Questions about the matrix below. Counting starts at 0.
1) Find the entry at row 1, column 1.
2) Find the entry in row 2 and column 0.
3) Find the entry in row 0 and column 2.
4) Find the entry at row 1, column 0.
5) Find the bottom-left entry.
6) Find the bottom entry of the column that holds the smallest entry.
7) Find the bottom-right entry.
8) Find the entry directly above 92.
107; 97; 108; 121; 118; 69; 96
118; 128; 125; 97; 88; 101; 103
127; 129; 125; 110; 98; 92; 90
118; 160; 149; 111; 89; 76; 51
85; 66; 43; 75; 68; 104; 135
119; 118; 111; 105; 79; 106; 93
133; 101; 70; 99; 41; 87; 122
76; 80; 82; 151; 111; 94; 123
99; 112; 117; 148; 125; 67; 93
150; 85; 88; 85; 69; 102; 117
1) 128
2) 127
3) 108
4) 118
5) 150
6) 69
7) 117
8) 101

M =
92; 111; 85; 124; 101; 115; 82; 122; 100; 113; 100; 87; 129; 123; 91
96; 88; 109; 129; 95; 123; 104; 91; 106; 98; 87; 78; 80; 97; 90
92; 98; 104; 84; 96; 113; 105; 92; 73; 86; 112; 96; 111; 103; 132
109; 70; 90; 71; 98; 97; 95; 79; 102; 105; 82; 94; 106; 96; 111
89; 84; 135; 104; 96; 130; 87; 85; 107; 89; 96; 80; 106; 115; 79
106; 115; 109; 118; 117; 99; 120; 97; 105; 92; 113; 95; 107; 100; 92
108; 81; 123; 81; 111; 77; 102; 115; 82; 123; 88; 82; 97; 107; 105
100; 142; 79; 113; 104; 111; 97; 92; 92; 83; 93; 84; 124; 113; 116
117; 106; 84; 79; 112; 87; 76; 77; 103; 81; 86; 128; 103; 102; 102
125; 84; 108; 91; 106; 90; 85; 55; 81; 82; 97; 97; 104; 74; 82
93; 96; 80; 73; 91; 98; 122; 89; 90; 95; 105; 92; 109; 80; 94
83; 108; 77; 137; 91; 110; 102; 92; 106; 97; 110; 114; 120; 129; 92
113; 86; 113; 113; 101; 84; 107; 109; 108; 87; 114; 125; 128; 107; 92
95; 128; 99; 159; 83; 94; 85; 104; 104; 90; 79; 67; 114; 107; 99
100; 95; 95; 139; 98; 94; 102; 113; 91; 98; 105; 113; 99; 115; 83
95; 99; 107; 77; 124; 120; 117; 105; 85; 97; 99; 80; 105; 121; 127
Rows and columns are numbered from 0.
The entry in row 0 and column 0 is 92
Give the entry in row 0 and column 2.
Answer: 85
Give the bottom entry of the column that holds the largest entry.
Answer: 77
Give the entry just left of the largest entry.
Answer: 99
Give the entry at row 0, column 1.
Answer: 111
Give the entry in row 1 and column 0.
Answer: 96
Give the entry in row 2 and column 0.
Answer: 92
Give the entry in row 1 and column 1.
Answer: 88
Give the bottom-right entry.
Answer: 127
Give the minimum.
Answer: 55
Give the entry just right of the largest entry.
Answer: 83
The entry in row 2 and column 1 is 98
The entry just right of the smallest entry: 81
Give the bottom-left entry.
Answer: 95
The entry in the top-right corner is 91
The entry in row 1 and column 2 -> 109
The top entry of the column that holds the largest entry -> 124
The largest entry is 159
The entry directly below the smallest entry: 89

Read these off the matrix that follows.
1) Read off the entry directly above 84.
2) Read off the entry just left of 129.
3) Read off the bottom entry of the column that holds the largest entry.
4) Read off the entry directly above 115.
5) Read off the 1st entry in reading order.
6) Read off the 2nd-last entry, reading row by row.
7) Read off the smallest entry.
8) Read off the third entry from the end, reading row by row.
35; 162; 42; 93; 98; 133; 83; 141; 23
87; 74; 99; 98; 132; 112; 95; 125; 75
59; 65; 72; 99; 150; 103; 121; 134; 118
84; 126; 88; 118; 57; 86; 68; 124; 71
115; 128; 96; 129; 61; 122; 141; 117; 104
61; 68; 96; 131; 126; 147; 133; 116; 121
1) 59
2) 96
3) 68
4) 84
5) 35
6) 116
7) 23
8) 133

Read these off the matrix that follows. Rows and columns are numbered from 0.
1) Read off the entry in row 0 and column 0.
2) Read off the entry in row 0 and column 2.
3) Read off the entry in the bottom-right corner.
4) Read off the entry at row 1, column 0.
118; 104; 79; 38; 132; 130; 144
89; 87; 89; 140; 96; 92; 77
89; 87; 79; 38; 132; 130; 144
89; 87; 79; 38; 132; 130; 144
89; 87; 90; 143; 95; 95; 72
89; 87; 79; 38; 132; 130; 144
1) 118
2) 79
3) 144
4) 89

Questions about the grid below. Rows and columns are numbered from 0.
1) Find the top entry of the column that holds the smallest entry.
2) Find the entry at row 0, column 1.
3) Find the bottom-right entry.
4) Find the entry directly above the largest entry.
5) Find the entry at row 0, column 2.
6) Find the entry in row 2 and column 1.
7) Find the maximum.
8) Find the top-right entry.
107   94  105  108   94   99  109  112
 98  104  101   95   97  100   94   95
105   96   97  116  111  101  118  115
101  113   99  101  101   98   99  100
 22  103   97   43  114   38  108  178
 75   94   80   71  126  103   67   60
100  104  101  100   99  101   99  101
103  107   98  106  106  100  108  106
105  103   93  103  102   87   93  101
143   92   88  122  128  115   75   67
 88  113  106   65   76   98   61   68
1) 107
2) 94
3) 68
4) 100
5) 105
6) 96
7) 178
8) 112

X = 75; 157; 103; 87; 28; 67; 114; 130; 131; 124; 101; 101; 57
Find the 1st entry.
A: 75
Find the second entry from the left.
A: 157
Find the entry just right of the centre entry.
A: 130
The entry just left of the centre entry -> 67
The entry just left of 67 -> 28
The entry just left of 28 is 87

[[61, 125, 79, 103, 105],
 [95, 89, 108, 109, 62],
 [92, 73, 125, 75, 111],
 [108, 81, 119, 67, 148],
 [41, 111, 91, 98, 87],
 [82, 90, 112, 63, 154],
 [109, 77, 120, 97, 80],
 [127, 59, 134, 99, 63],
 [93, 91, 106, 111, 61],
 [59, 99, 98, 120, 34],
 [55, 119, 85, 87, 128],
 [96, 94, 107, 84, 123],
 [107, 68, 126, 110, 41],
 [81, 113, 91, 80, 149],
 [107, 48, 145, 84, 67],
 [89, 63, 131, 103, 38]]
Rows and columns are numbered from 0.
What is the entry in row 0 and column 0?
Answer: 61
The entry at row 1, column 0 -> 95
What is the entry in the top-right corner?
Answer: 105
The entry just left of the smallest entry -> 120
What is the entry at row 0, column 2?
Answer: 79
What is the entry in row 0 and column 1?
Answer: 125
The entry in row 2 and column 0: 92
What is the entry in row 1 and column 2?
Answer: 108
The bottom-right entry -> 38
The entry directly above the smallest entry: 61
What is the entry directly below 82?
Answer: 109
The entry directly above the largest entry -> 87
What is the entry just right of 96?
Answer: 94
What is the bottom-left entry?
Answer: 89
What is the entry at row 2, column 2?
Answer: 125
What is the entry at row 2, column 1?
Answer: 73
What is the entry directly below 85?
Answer: 107
What is the entry directly below the largest entry?
Answer: 80
What is the entry in row 1 and column 1?
Answer: 89

56; 44; 85; 71
98; 123; 92; 152
103; 88; 80; 87
99; 108; 103; 99
152; 139; 153; 95
77; 84; 68; 129
80; 107; 100; 151
64; 35; 42; 37
63; 70; 114; 119
66; 53; 76; 80
76; 60; 51; 58
72; 58; 58; 60
176; 166; 151; 81
86; 100; 142; 112
Rows and columns are numbered from 0.
Report the entry just left of 35.
A: 64
The entry at row 2, column 1 is 88
The entry at row 0, column 0: 56
The entry directly below the largest entry: 86
The entry in the top-right corner is 71
Report the entry in the bottom-right corner.
A: 112
The entry just right of the largest entry: 166
The entry at row 0, column 1 is 44
The entry at row 0, column 2 -> 85
Report the maximum.
A: 176
The entry directly below 66 is 76
The entry directly below the smallest entry is 70
The entry just right of 108: 103
The entry in row 2 and column 0 is 103
Report the entry just right of the smallest entry.
A: 42
The entry in row 1 and column 0: 98
Report the entry directly above the largest entry.
A: 72
Report the entry just right of 66.
A: 53
Report the entry just left of 153.
A: 139
The entry directly below 114: 76
